Below is a small trained network, with its code and all its weights. Each question gives an input and a class and asks what happens when units are switched off, that is, made to give their printed mean instead of their output.

import numpy as np


def w(rows, s, z=0):
    codes = np.array(rows[::2]) - 128.0
    scale = np.full(codes.shape[1], s)
    scale[-1] = z or s
    return codes * scale


def f(y):
    return y / 2 * (1 + np.tanh(0.7978845608 * (y + 0.044715 * y**3)))


def log_softmax(a):
    a = a - a.max(-1, keepdims=True)
    return a - np.log(np.exp(a).sum(-1, keepdims=True))


def net(x, mask):
    res = np.array(x, float).reshape(1, 2) / 4 @ E
    y = f(res @ A[0][:, :-1].T + A[0][:, -1])
    res = res + np.where(mask, y, B[0][:, -1]) @ B[0][:, :-1]
    return log_softmax(res[-1] @ U[:, :-1].T + U[:, -1])


A, B = {}, {}
E = w([
[155,170,112,197,161,231,72,66,90,174,67],'x0',
[183,117,159,140,81,229,9,151,131,144,208],'x1',
],0.012)
A[0] = w([
[128,83,127,49,93,77,138,213,147,167,148,44],'N0',
[124,159,121,193,168,200,99,28,56,230,64,11],'N1',
[95,115,155,141,92,43,137,171,116,121,185,187],'N2',
[115,122,206,69,96,80,137,190,198,156,175,61],'N3',
[130,154,102,122,223,88,214,141,116,138,49,68],'N4',
[82,161,85,143,168,76,193,87,110,131,80,46],'N5',
[116,72,198,97,41,101,184,194,118,69,214,44],'N6',
[192,252,89,237,254,207,129,56,65,131,49,220],'N7',
[148,156,210,143,27,175,11,201,119,180,235,15],'N8',
[181,83,194,146,66,190,43,162,130,88,204,193],'N9',
[114,84,182,101,80,61,153,198,168,67,165,213],'N10',
[41,155,67,133,201,69,203,74,96,117,38,129],'N11',
],0.008,0.013)
B[0] = w([
[107,135,96,158,115,213,80,101,88,190,249,151],'N0',
[85,196,77,166,139,217,112,90,126,205,211,177],'N1',
[121,124,120,128,136,118,137,87,115,93,115,191],'N2',
[110,165,96,145,157,164,122,124,94,152,139,156],'N3',
[118,120,159,149,115,132,75,169,87,198,151,171],'N4',
[121,143,129,123,120,139,76,161,94,203,183,160],'N5',
[94,176,79,136,120,204,99,93,109,153,215,165],'N6',
[115,166,93,114,120,107,163,115,163,88,105,250],'N7',
[130,107,153,128,89,100,64,179,83,179,141,175],'N8',
[127,121,173,97,115,75,122,147,117,129,75,210],'N9',
[108,149,116,145,131,124,152,94,145,90,101,222],'N10',
[144,83,164,90,85,93,97,159,106,161,89,210],'N11',
],0.021)
U = w([
[125,101,187,102,71,105,92,226,67,176,120,95],'0',
[112,176,42,125,119,184,133,60,115,133,146,78],'1',
[135,105,163,71,113,39,220,130,200,7,33,255],'2',
[153,106,138,160,164,131,129,143,141,159,143,105],'3',
[163,125,146,173,136,129,156,170,126,136,145,102],'4',
[145,96,103,101,147,185,150,156,168,119,148,103],'5',
],0.015,0.016)

Each question gives the input, the list of numbers given to net, and the class t.
The units are the neurons (one row each of A and B). Each row of codes is followed by its name. A weight is (code - 128) times the scale printed after its matrix; where a second scale follows, it is the last column's (A, B and U).
mask holds one flag per neuron, in row order. A switched-off neuron (its flag False) gives its mean, the last column of its row in B, instead of its output. The means were averaged over made-up inputs and are rounded, as every weight is.
A unit's drop is (log p(t) with every unit on - log p(t) with that unit switched off) / (log p(t) with every unit on - log p(t) with every unit switched off).
unit that matters most: the unit with the biggest drop
top k neurons: the k neurons with the biggest drops, biggest first
drop of u: that unit's drop, to one decimal
input [5,6], class 0: unit that matters most -> N8
input [-3,3], class 2: top 2 neurons -> N1, N4
input [-4,3], class 1: top 2 neurons -> N11, N6
input [6,7], class 0: top 2 neurons -> N8, N9
input [-3,-3], class 2: top 3 neurons -> N1, N8, N10
input [3,-1], class 2: top 2 neurons -> N6, N0
input [-4,2], class 1: top 3 neurons -> N6, N7, N11
input [1,-4], class 0: top 2 neurons -> N10, N4
input [-8,-6], class 1: top 2 neurons -> N6, N10
input [2,-3], class 2: top 2 neurons -> N8, N1
input [0,-8], class 0: drop of N8 -> 0.0
input [-6,-8], class 0: drop of N11 -> 2.3
input [3,6], class 0: drop of N8 -> 0.6
input [3,3], class 2: drop of N0 -> 0.1
input [3,-2], class 2: unit that matters most -> N6
